Each row is followed by roughly how far along a hidden order it lies, from 0 to 9. A new part has a new order.
5.1; -1.3; -9.3; 18.6; -8.5; -34.7; -13.2; 12.5; -3.5; -10.0; 7.6; 4.2; -10.0; 2.8; -1.0; 8.2; -50.8; 22.1; -8.8; 7.8; -6.6 -> 7
3.4; -10.9; -9.8; 13.4; -13.6; -13.2; -9.8; -7.3; 1.8; 3.3; 16.7; 2.8; 9.4; 16.2; -13.7; 5.5; -43.4; 24.6; -1.2; -0.3; 18.1 -> 4
-4.9; 10.6; 5.8; -16.9; -7.1; 11.5; 27.6; -15.7; -0.7; 5.2; -6.3; -7.8; 8.9; -11.4; -10.7; -7.7; 19.7; -24.9; 19.1; -17.7; 9.1 -> 1
-1.4; -0.5; 3.4; -0.3; -9.4; 0.9; 12.3; -20.4; -21.4; -1.2; -2.4; -9.1; 3.6; -5.0; -0.7; 7.1; -4.8; -5.3; -3.6; -22.8; 4.3 -> 4
9.9; 14.2; -10.9; 41.0; 6.8; -58.8; -23.9; -6.5; -37.1; -13.6; -8.6; 3.7; -11.0; -0.8; 7.7; 15.7; -81.3; 60.5; -7.1; 4.0; -5.4 -> 9
-3.2; 0.8; 0.9; -13.2; -4.1; 9.8; 11.9; -7.7; -1.4; 3.3; -10.5; -11.0; -3.2; -17.5; 4.6; -7.8; 36.3; -35.2; -19.6; -15.6; -8.7 -> 4
-1.9; -6.7; 4.4; 6.6; -5.4; 17.1; 4.5; -17.6; -2.0; 4.5; 8.8; -10.1; 0.5; 3.3; -7.2; 9.1; 0.8; -3.9; -26.7; -30.0; 0.3 -> 4
15.5; -2.4; -18.0; -18.8; -10.6; -22.5; 16.3; -26.9; -26.9; 5.6; 3.8; 14.6; 18.6; -2.4; -2.9; -15.4; -13.1; 17.1; 64.4; 29.8; 24.3 -> 1
-1.6; 3.9; 2.8; 9.4; -6.9; -16.9; 18.5; -17.3; -22.1; -3.8; 9.9; -4.8; 4.1; 2.9; -13.9; 14.3; -49.1; 20.0; 34.1; -18.0; 5.0 -> 2
6.6; -22.9; -17.5; 12.7; -16.9; -42.3; -5.0; -29.8; -46.2; -1.0; 9.5; 4.0; 3.2; 8.2; -5.2; 12.0; -56.6; 28.6; 26.2; 11.8; 21.2 -> 6
0.3; 9.2; -6.2; -23.7; -7.4; 0.8; 26.4; -10.0; -3.5; 4.2; -1.7; -2.9; 9.1; -13.6; -11.0; -10.0; 17.5; -14.1; 35.6; 1.4; 4.4 -> 1
-1.2; 1.4; -5.4; -23.7; -13.0; 10.5; 29.2; -24.4; -10.9; 8.1; 0.0; -5.5; 12.5; -7.8; -12.3; -7.4; 23.6; -16.6; 29.5; -10.1; 16.3 -> 1
4.6; -25.5; -20.3; -11.1; -20.7; -7.4; -3.8; -31.0; -17.9; 13.4; 2.9; 0.8; 12.7; 2.0; -2.8; -8.3; 14.0; -12.9; -8.0; 7.7; 25.3 -> 5
-8.5; 7.5; 19.9; -0.1; -4.4; 33.8; 18.6; -25.2; -5.1; 6.0; -5.7; -13.5; 1.7; -1.8; -9.2; 9.6; 12.5; -12.4; -6.4; -36.7; 11.8 -> 1
3.1; -13.2; -10.5; -8.1; -15.5; -1.4; 18.1; -33.2; -7.7; 13.0; 16.7; -1.4; 14.8; 7.8; -17.8; 2.0; -16.4; 9.7; 30.0; -7.8; 26.0 -> 1
-11.1; 10.3; 25.2; 4.8; -5.6; 26.9; 13.4; -27.0; -29.9; -0.1; -16.1; -15.1; -4.1; -5.4; -0.9; 16.5; 4.4; -9.3; 6.8; -37.8; 18.0 -> 2
1.3; -2.6; -8.0; 4.2; -10.0; -20.8; 13.9; -16.1; -21.1; -4.5; 9.7; -1.6; 3.7; 1.6; -16.0; 9.9; -40.8; 16.6; 30.6; -5.4; 8.5 -> 3
0.9; -7.1; -10.7; -7.8; -5.7; -19.0; 8.4; -24.1; -36.2; -5.9; -14.0; -9.0; -4.8; -14.2; 9.3; 1.1; 17.3; -27.5; -17.6; -3.4; -8.5 -> 7
13.7; -26.7; -33.2; 1.4; -18.9; -20.0; -10.3; -21.8; -12.9; 8.9; 27.0; 7.6; 8.0; 18.7; -9.8; 3.4; -37.1; 35.7; 6.0; 18.9; 29.6 -> 6
3.5; -29.8; -12.7; -0.4; -23.8; 6.2; -2.2; -31.7; -2.1; 19.3; 18.8; -0.7; 13.9; 14.3; -8.2; -2.5; 7.5; -0.7; -13.3; -8.3; 29.7 -> 4
4.5; -10.1; -4.9; 12.3; -12.3; 7.3; -15.3; -2.2; 22.2; 10.5; 20.4; 2.8; 9.5; 19.8; -9.8; -0.1; -21.1; 24.0; -24.1; -4.6; 22.8 -> 4
1.3; 24.5; -3.9; 6.8; 3.0; -44.3; 12.5; -17.3; -55.5; -20.4; -25.0; -4.7; -3.7; -12.1; -2.4; 13.5; -50.8; 27.7; 34.0; -1.1; -3.0 -> 7
10.6; 1.2; -16.5; -16.6; -6.9; -24.1; 18.1; -21.7; -31.9; 1.6; -4.9; 9.5; 15.4; -6.0; -5.2; -9.2; -14.4; 21.1; 66.3; 22.7; 22.3 -> 2
-2.9; -3.9; 2.8; -4.6; -11.1; 16.1; 18.0; -18.2; 4.1; 7.6; 8.3; -8.2; 10.8; 3.1; -16.2; 0.4; 4.5; -3.5; -3.6; -25.9; 11.7 -> 2
2.0; 12.4; -4.1; -21.4; -10.8; 2.1; 35.4; -16.8; -3.7; 2.4; 7.2; 0.6; 13.9; -6.9; -22.9; -4.8; -10.7; 2.2; 64.8; -1.7; 16.2 -> 0
1.0; 7.4; 1.9; 15.7; -1.7; -8.4; -6.3; 10.2; -2.1; -14.4; -1.4; -5.6; -7.7; 2.0; -2.7; 12.3; -31.9; 13.0; -27.6; -13.6; -16.3 -> 6
4.6; -6.5; -4.8; 0.0; -12.8; -4.2; -10.2; -1.8; 4.5; -1.0; 4.5; -2.8; -2.8; 3.0; 1.7; 0.5; -0.6; -6.6; -44.3; -7.9; -8.4 -> 6
-2.3; 1.8; -12.4; -3.8; 0.7; -37.9; -0.1; 2.8; -30.3; -15.0; -21.0; -6.7; -11.1; -17.7; 10.4; 1.2; 1.8; -13.4; -2.7; 5.4; -21.8 -> 8
17.5; 27.2; -3.4; 34.9; 10.9; -45.4; 2.8; -24.5; -41.0; -15.8; -2.4; 4.0; -2.3; 7.6; -0.7; 22.3; -99.9; 74.3; 28.2; 9.7; 11.7 -> 5
3.4; 2.5; -13.2; -25.3; -5.4; -7.3; 21.3; -7.9; -4.6; 3.6; -5.5; 0.7; 9.4; -16.3; -3.2; -16.3; 23.2; -19.4; 34.3; 10.2; 1.1 -> 2
3.1; -13.3; -5.9; 6.0; -13.1; -4.1; -0.1; -20.3; -8.3; 4.5; 10.8; -3.8; 8.4; 10.1; -9.6; 5.1; -14.2; 5.4; -22.3; -13.7; 9.5 -> 5
3.3; -11.6; -4.1; 14.1; -13.2; 1.1; -6.6; -11.6; -1.2; 3.2; 14.4; -2.3; 6.7; 13.9; -7.9; 6.6; -19.9; 9.1; -30.1; -12.3; 6.9 -> 5
3.0; -11.8; -10.7; 20.1; -8.7; -38.0; -16.1; -19.1; -41.3; -7.2; -1.3; -2.4; -6.9; 3.3; 4.3; 15.0; -47.4; 26.4; -12.4; -6.2; -0.2 -> 9
-0.7; 1.3; -5.0; -8.5; -11.3; -23.2; 28.3; -40.5; -56.0; -4.7; -6.8; -5.2; 1.2; -11.0; -6.4; 11.1; -31.1; 2.8; 60.0; -9.3; 14.9 -> 3
9.4; -4.2; -11.8; 20.4; -5.9; -37.3; 3.8; -34.2; -45.9; -5.9; 9.5; 3.4; 4.1; 9.2; -10.5; 18.9; -86.3; 44.2; 35.9; 5.4; 22.5 -> 4
5.8; -7.3; -17.8; -7.5; -16.3; -17.1; 7.2; -25.3; -22.6; 4.5; 3.9; 2.2; 10.8; 0.0; -9.0; -1.5; -15.1; 4.9; 21.9; 9.4; 21.0 -> 4
7.4; -5.0; -16.7; -13.3; -13.5; -9.6; 7.4; -13.2; -8.7; 7.1; 3.8; 4.4; 9.3; -4.3; -9.2; -9.4; -4.7; 3.6; 33.1; 13.1; 18.8 -> 3
-2.5; 9.9; 1.6; -1.3; 3.6; -11.3; 6.8; 3.3; -10.8; -9.3; -19.6; -9.5; -7.5; -19.2; 6.3; -1.4; 7.8; -30.4; -18.5; -9.4; -20.5 -> 5
-9.5; -4.3; 14.8; 5.0; -4.7; 42.7; 15.9; -39.2; -7.6; 13.7; 11.4; -13.6; 14.2; 13.0; -24.1; 16.9; 0.3; -6.9; -1.4; -42.7; 24.3 -> 0
4.9; -6.4; -13.4; -11.1; -16.4; -3.6; 6.5; -15.6; -4.9; 6.9; 5.9; 1.7; 9.8; -1.4; -9.1; -7.8; 1.8; -4.1; 12.3; 4.8; 14.3 -> 3
11.2; -16.1; -27.3; 16.7; -13.5; -46.1; -16.0; -11.8; -35.6; -3.5; 12.7; 7.5; -5.7; 10.3; 1.1; 11.8; -61.0; 46.8; 10.7; 19.5; 15.9 -> 8
-2.7; -2.7; 1.0; -8.9; -4.6; -5.9; 20.3; -36.1; -43.0; 2.2; -16.8; -12.6; -2.0; -20.9; 6.8; 1.4; 20.3; -34.6; 6.2; -20.5; -0.5 -> 4
